Below are the code and all the weights of a small trained network. Each question names an input and a target symbol and asks about switching units off, where a switched-off unit gives its printed mean instead of its output.

import numpy as np


def w(rows, s, z=0):
    codes = np.array(rows[::2]) - 128.0
    scale = np.full(codes.shape[1], s)
    scale[-1] = z or s
    return codes * scale


def norm(h):
    return h / np.sqrt((h * h).mean(-1, keepdims=True) + 1e-5)


def f(y):
    return y / 2 * (1 + np.tanh(0.7978845608 * (y + 0.044715 * y**3)))


def softmax(a):
    e = np.exp(a - a.max(-1, keepdims=True))
    return e / e.sum(-1, keepdims=True)


def log_softmax(a):
    a = a - a.max(-1, keepdims=True)
    return a - np.log(np.exp(a).sum(-1, keepdims=True))


def net(x, mask):
    ids = ['ΓΘΛΞΠΦΨΩαβδεημστ'.index(c) for c in x.split()]
    T = len(ids)
    res = E[ids] + P[:T]
    u = 0
    for l in range(3):
        q, k, v = (norm(res) @ M[l].T for M in (Q, K, V))
        z = softmax(np.where(np.tri(T) > 0, q @ k.T / 3**0.5, -1e9)) @ v
        res = res + np.where(mask[u], z, O[l][:, -1]) @ O[l][:, :-1]
        u += 1
        y = f(norm(res) @ A[l][:, :-1].T + A[l][:, -1])
        res = res + np.where(mask[u : u + 12], y, B[l][:, -1]) @ B[l][:, :-1]
        u += 12
    return log_softmax(norm(res)[-1] @ U[:, :-1].T + U[:, -1])


Q, K, V, O, A, B = {}, {}, {}, {}, {}, {}
E = w([
[107,129,125,93,214],'Γ',
[102,52,147,68,86],'Θ',
[154,80,152,87,6],'Λ',
[142,135,37,52,178],'Ξ',
[160,155,191,78,178],'Π',
[115,200,92,66,157],'Φ',
[119,54,107,56,150],'Ψ',
[206,222,123,79,132],'Ω',
[173,109,117,231,159],'α',
[167,55,167,82,178],'β',
[66,202,171,129,85],'δ',
[111,84,79,46,93],'ε',
[136,125,82,50,52],'η',
[149,45,48,160,145],'μ',
[162,72,144,16,207],'σ',
[226,155,50,109,19],'τ',
],0.018)
P = w([
[60,160,180,2,113],'0',
[71,149,154,29,110],'1',
[83,146,135,45,115],'2',
[92,141,124,62,117],'3',
[102,142,115,72,120],'4',
[109,141,105,79,122],'5',
[116,140,96,87,125],'6',
[122,143,87,91,129],'7',
[131,143,81,98,131],'8',
[137,145,70,103,137],'9',
[145,146,66,110,142],'10',
[153,147,58,114,146],'11',
],0.0079)
Q[0] = w([
[86,130,91,8,16],'L0H1',
[80,17,138,49,196],'L0H1',
[160,41,114,254,89],'L0H1',
],0.008)
K[0] = w([
[51,164,118,7,2],'L0H1',
[79,21,171,7,190],'L0H1',
[169,23,77,203,104],'L0H1',
],0.0076)
V[0] = w([
[136,190,254,124,83],'L0H1',
[57,232,107,157,187],'L0H1',
[99,81,205,176,193],'L0H1',
],0.0092)
O[0] = w([
[67,156,55,142,218,43],'L0H1',
[119,233,156,159,254,62],'L0H1',
[146,245,73,102,122,1],'L0H1',
],0.0068,0.0034)
A[0] = w([
[125,137,111,162,115,50],'L0N1',
[105,40,140,190,194,49],'L0N2',
[141,116,253,155,136,232],'L0N3',
[93,140,137,178,120,151],'L0N4',
[153,125,100,157,173,156],'L0N5',
[86,140,130,110,105,85],'L0N6',
[111,125,87,86,156,231],'L0N7',
[164,175,130,181,99,41],'L0N8',
[188,112,109,120,165,251],'L0N9',
[129,186,150,144,160,62],'L0N10',
[146,226,141,98,41,103],'L0N11',
[123,142,135,180,68,129],'L0N12',
],0.019,0.0022)
B[0] = w([
[135,136,103,162,193,118],'L0N1',
[42,174,89,66,97,143],'L0N2',
[85,243,132,33,123,147],'L0N3',
[107,81,148,177,228,121],'L0N4',
[115,131,167,163,95,159],'L0N5',
[85,137,174,140,152,141],'L0N6',
[101,100,127,50,95,255],'L0N7',
[127,108,99,6,154,138],'L0N8',
[179,55,98,131,123,235],'L0N9',
[153,36,151,142,68,206],'L0N10',
[147,247,184,72,152,158],'L0N11',
[193,112,159,148,90,152],'L0N12',
],0.02,0.0073)
Q[1] = w([
[48,93,15,206,40],'L1H1',
[212,166,6,103,215],'L1H1',
[191,250,126,212,2],'L1H1',
],0.019)
K[1] = w([
[65,63,49,163,54],'L1H1',
[199,108,38,152,186],'L1H1',
[224,136,161,128,5],'L1H1',
],0.021)
V[1] = w([
[153,38,72,88,212],'L1H1',
[244,128,138,77,139],'L1H1',
[76,191,139,5,155],'L1H1',
],0.013)
O[1] = w([
[144,241,182,186,64,190],'L1H1',
[1,93,91,146,75,207],'L1H1',
[174,83,24,195,73,255],'L1H1',
],0.0091,0.0072)
A[1] = w([
[141,92,173,64,236,36],'L1N1',
[141,121,168,164,153,4],'L1N2',
[148,198,205,49,106,90],'L1N3',
[163,70,150,209,181,92],'L1N4',
[134,114,164,196,35,78],'L1N5',
[129,174,202,167,116,147],'L1N6',
[58,212,191,23,158,60],'L1N7',
[20,89,78,255,123,175],'L1N8',
[15,199,156,102,47,162],'L1N9',
[207,134,46,85,149,255],'L1N10',
[108,108,157,174,127,68],'L1N11',
[86,102,101,118,142,88],'L1N12',
],0.016,0.0022)
B[1] = w([
[132,40,130,248,100,144],'L1N1',
[142,136,93,72,126,122],'L1N2',
[67,112,87,86,193,143],'L1N3',
[136,216,41,101,174,130],'L1N4',
[190,125,52,142,63,254],'L1N5',
[126,95,128,73,68,123],'L1N6',
[143,133,253,43,61,126],'L1N7',
[118,138,22,105,212,121],'L1N8',
[28,81,39,66,154,217],'L1N9',
[44,70,103,68,68,231],'L1N10',
[154,155,78,124,134,120],'L1N11',
[93,110,151,121,146,148],'L1N12',
],0.02,0.0086)
Q[2] = w([
[115,86,107,148,126],'L2H1',
[144,171,120,128,174],'L2H1',
[137,2,128,130,119],'L2H1',
],0.036)
K[2] = w([
[70,124,118,199,179],'L2H1',
[114,120,103,108,81],'L2H1',
[136,114,123,220,254],'L2H1',
],0.026)
V[2] = w([
[106,1,215,150,137],'L2H1',
[102,221,128,160,210],'L2H1',
[51,136,137,137,95],'L2H1',
],0.013)
O[2] = w([
[249,234,202,93,181,177],'L2H1',
[157,76,50,54,65,4],'L2H1',
[121,115,129,179,105,151],'L2H1',
],0.012,0.019)
A[2] = w([
[158,125,174,192,141,36],'L2N1',
[122,230,85,124,88,74],'L2N2',
[107,119,143,133,140,132],'L2N3',
[142,65,100,153,251,250],'L2N4',
[96,130,65,159,197,206],'L2N5',
[158,170,136,63,159,106],'L2N6',
[98,163,59,156,148,49],'L2N7',
[132,107,151,184,96,24],'L2N8',
[74,86,178,140,169,112],'L2N9',
[126,148,192,114,174,38],'L2N10',
[121,130,131,131,133,98],'L2N11',
[153,194,81,158,181,108],'L2N12',
],0.024,0.0021)
B[2] = w([
[71,97,60,59,234,174],'L2N1',
[10,119,2,75,162,162],'L2N2',
[100,132,90,96,142,139],'L2N3',
[239,58,162,231,20,127],'L2N4',
[4,159,108,101,104,189],'L2N5',
[229,196,245,210,134,254],'L2N6',
[141,92,224,22,210,198],'L2N7',
[163,102,158,174,44,231],'L2N8',
[33,102,43,45,154,211],'L2N9',
[225,28,158,93,187,201],'L2N10',
[118,131,121,114,120,109],'L2N11',
[229,11,78,65,73,150],'L2N12',
],0.022,0.0041)
U = w([
[105,151,119,192,156,34],'Γ',
[120,153,159,146,142,31],'Θ',
[246,162,79,77,165,219],'Λ',
[134,160,173,128,115,18],'Ξ',
[125,160,207,116,156,123],'Π',
[125,167,161,148,138,39],'Φ',
[128,158,138,158,151,72],'Ψ',
[190,26,123,181,22,193],'Ω',
[16,78,93,40,125,187],'α',
[123,152,162,154,141,34],'β',
[142,126,191,127,157,83],'δ',
[114,161,133,164,141,16],'ε',
[159,45,160,171,248,155],'η',
[160,253,120,88,156,254],'μ',
[136,159,158,122,121,16],'σ',
[113,156,124,163,143,10],'τ',
],0.011,0.004)

Each question gives the input, a string of symbols that net reads in full, and the target symbol t.
The units are the heads (3 rows each of Q, K, V and O) and the neurons (one row each of A and B). Each row of codes is followed by its name. A weight is (code - 128) times the scale printed after its matrix; where a second scale follows, it is the last column's (O, A, B and U).
mask holds one flag per unit, layer by layer, with each layer's heads first. A switched-off unit (its flag False) gives its mean, the last column of its rows in O or B, instead of its output. The means were averaged over made-up inputs and are rounded, as every weight is.
A unit's drop is (log p(t) with every unit on - log p(t) with that unit switched off) / (log p(t) with every unit on - log p(t) with every unit switched off).
The circuit of an input: a set's keep is (log p(t) with only the set's units on - log p(t) with every unit switched off) / (log p(t) with every unit on - log p(t) with every unit switched off). Starting from the 12 units with the biggest drops (on a tie, the unit counted first), units are removed one at a time, each time the one whose removal leaves the highest keep (on an exact tie, the one counted first), for as long as the keep stays at least 0.8.
units of the circuit, in order: the units of the circuit, biggest drop first
most important unit: the unit with the biggest drop
top k neurons: the k neurons with the biggest drops, biggest first
k most important neurons of layer l: the k neurons of layer l with the biggest drops, biggest first
input Θ Π μ Γ μ Π α Θ Γ, target Ω: most important unit : L0H1
input Φ Ψ Ω Ψ, target Ω: units of the circuit, in order : L1H1, L0H1
input Ω Φ Φ Λ Ω, target Ω: top 2 neurons : L0N10, L0N9
input Ω α Ω Λ Θ μ, target α: top 4 neurons : L0N2, L0N10, L0N7, L1N9
input μ Φ η μ Γ Θ δ σ Φ Ψ Λ μ, target Λ: top 4 neurons : L1N1, L1N7, L0N6, L1N5
input Π δ Ξ Θ, target η: units of the circuit, in order : L1H1, L2H1, L0N6, L1N5
input μ β Ψ β μ τ, target α: top 3 neurons : L0N11, L0N10, L1N3
input Π Ω Φ η η, target Ω: units of the circuit, in order : L1H1, L0H1
input δ Φ Γ Θ Π Γ σ Γ τ, target μ: top 4 neurons : L1N1, L0N6, L1N10, L2N6
input σ ε μ Γ η Π ε α, target α: 2 most important neurons of layer 0 : L0N3, L0N1
input Γ μ Φ Φ, target Ω: top 2 neurons : L0N10, L0N3
input Ω σ μ δ μ μ, target Λ: top 3 neurons : L1N1, L1N7, L1N5
input η η μ Ξ η, target Ω: top 2 neurons : L1N9, L0N2
input β ε β Φ ε, target Ω: top 2 neurons : L0N6, L0N3
input Φ Γ Π μ Π δ Γ, target η: top 4 neurons : L1N1, L1N7, L1N5, L0N10
input Θ Θ μ δ Θ Π Γ Π δ, target Ω: top neuron : L2N4
input Π Θ σ η Π Ω ε Λ, target α: 3 most important neurons of layer 0 : L0N9, L0N10, L0N7
input Ξ α α μ Φ β Ψ Λ, target α: top 3 neurons : L1N9, L0N9, L0N10
input Θ Γ β Γ Θ δ, target η: top 3 neurons : L1N7, L1N1, L2N1
input β β η Ω Π β δ Φ, target η: top neuron : L1N1
input Ψ ε Θ Φ ε Ξ ε, target Ω: top 3 neurons : L1N9, L0N3, L0N2
input Ξ τ Λ Γ ε Π Π Γ, target Ω: 3 most important neurons of layer 0 : L0N10, L0N9, L0N3
input σ β δ Φ, target η: 2 most important neurons of layer 0 : L0N6, L0N10
input Π δ σ, target Ω: 2 most important neurons of layer 1 : L1N1, L1N10
input η β Ψ Φ Ψ, target Ω: 4 most important neurons of layer 0 : L0N3, L0N7, L0N11, L0N6
input μ Θ μ δ σ Λ δ, target Ω: 2 most important neurons of layer 2 : L2N4, L2N5
input Γ μ Γ ε Λ Λ δ τ Γ Π τ, target μ: 2 most important neurons of layer 2 : L2N6, L2N2
input μ Γ ε μ Ω μ Θ Π Λ Ω, target Ω: most important neuron of layer 0 : L0N9
input α Γ σ Γ Π δ Θ, target η: 2 most important neurons of layer 0 : L0N10, L0N2
